Here is a tiny trained network, its code and every weight. The questions are about switching its units off for an input and a class, where a switched-off unit gives its printed mean instead of its output.

import numpy as np


def w(rows, s, z=0):
    codes = np.array(rows[::2]) - 128.0
    scale = np.full(codes.shape[1], s)
    scale[-1] = z or s
    return codes * scale


def f(y):
    return np.maximum(y, 0)


def log_softmax(a):
    a = a - a.max(-1, keepdims=True)
    return a - np.log(np.exp(a).sum(-1, keepdims=True))


def net(x, mask):
    res = np.array(x, float).reshape(1, 5) / 4 @ E
    y = f(res @ A[0][:, :-1].T + A[0][:, -1])
    res = res + np.where(mask, y, B[0][:, -1]) @ B[0][:, :-1]
    return log_softmax(res[-1] @ U[:, :-1].T + U[:, -1])


A, B = {}, {}
E = w([
[151,111,204,7,193,203,66,165],'x0',
[206,118,141,138,254,72,202,180],'x1',
[27,18,159,143,126,92,102,216],'x2',
[11,203,238,84,189,77,158,35],'x3',
[140,76,32,31,133,74,110,80],'x4',
],0.0087)
A[0] = w([
[184,134,171,72,156,157,41,199,6],'N0',
[243,218,114,134,118,146,84,64,96],'N1',
[169,86,134,198,64,196,65,154,71],'N2',
[125,166,212,199,118,224,132,214,62],'N3',
[235,48,73,125,84,161,149,188,83],'N4',
[56,26,158,159,119,72,70,237,19],'N5',
[132,58,41,17,137,80,105,84,24],'N6',
[202,121,136,143,219,56,205,205,59],'N7',
[132,96,58,245,94,36,179,103,51],'N8',
[72,163,108,128,1,191,25,112,3],'N9',
[171,96,153,42,187,179,47,153,87],'N10',
],0.0097,0.0043)
B[0] = w([
[178,154,109,106,78,101,100,104,200],'N0',
[170,112,219,85,141,135,148,222,232],'N1',
[88,132,128,103,160,89,148,110,222],'N2',
[86,158,77,207,142,97,131,164,232],'N3',
[60,118,181,115,158,66,163,80,251],'N4',
[208,137,210,93,105,162,180,161,252],'N5',
[115,138,84,170,170,93,179,209,217],'N6',
[136,39,73,118,160,199,79,59,234],'N7',
[151,190,127,110,72,116,50,126,239],'N8',
[133,69,106,139,173,245,96,95,244],'N9',
[117,160,96,152,63,82,69,100,229],'N10',
],0.012,0.011)
U = w([
[136,20,67,117,171,214,111,78,89],'0',
[127,162,98,108,54,107,69,102,75],'1',
[185,97,186,88,130,162,206,179,91],'2',
[81,119,51,172,168,121,176,188,247],'3',
[1,129,183,73,195,91,177,27,115],'4',
],0.012)

Each question gives the input, the list of numbers given to net, and the class t.
The units are the neurons (one row each of A and B). Each row of codes is followed by its name. A weight is (code - 128) times the scale printed after its matrix; where a second scale follows, it is the last column's (A, B and U).
mask holds one flag per neuron, in row order. A switched-off neuron (its flag False) gives its mean, the last column of its row in B, instead of its output. The means were averaged over made-up inputs and are rounded, as every weight is.
A unit's drop is (log p(t) with every unit on - log p(t) with that unit switched off) / (log p(t) with every unit on - log p(t) with every unit switched off).
The circuit of an input: a set's keep is (log p(t) with only the set's units on - log p(t) with every unit switched off) / (log p(t) with every unit on - log p(t) with every unit switched off). Starting from all 11 units, units are removed one at a time, each time the one whose removal leaves the highest keep (on an exact tie, the one counted first), for as long as the keep stays at least 0.8.
units of the circuit, in order: the units of the circuit, biggest drop first
most important unit: the unit with the biggest drop
k most important neurons: the k neurons with the biggest drops, biggest first
drop of u: that unit's drop, to one decimal
input [7,6,-1,7,6], class 1: most important unit : N10
input [-7,7,6,7,6], class 0: 4 most important neurons : [N7; N4; N10; N3]
input [6,-6,6,6,4], class 0: 2 most important neurons : [N9; N4]
input [8,3,7,-1,5], class 1: 3 most important neurons : [N10; N0; N1]
input [7,-4,8,1,6], class 2: 4 most important neurons : [N5; N6; N8; N3]
input [-7,6,6,-5,-5], class 1: 2 most important neurons : [N8; N9]
input [3,-7,8,5,3], class 2: 2 most important neurons : [N5; N7]
input [-5,-2,1,0,-4], class 1: 3 most important neurons : [N8; N6; N4]
input [5,-2,7,-6,8], class 3: 3 most important neurons : [N6; N10; N1]
input [-3,-5,-4,7,-8], class 3: units of the circuit, in order : [N4; N3]
input [-8,6,7,3,4], class 1: 3 most important neurons : [N8; N9; N1]
input [7,-1,3,3,-7], class 1: units of the circuit, in order : [N0; N10]
input [-5,-7,3,7,4], class 0: 2 most important neurons : [N9; N4]
input [-1,7,-7,-4,-3], class 0: units of the circuit, in order : [N7]
input [4,-3,-6,2,-8], class 3: drop of N4 : 0.0
input [-1,-7,3,5,5], class 0: drop of N4 : 0.1
input [-4,-6,0,6,6], class 0: drop of N2 : 0.1
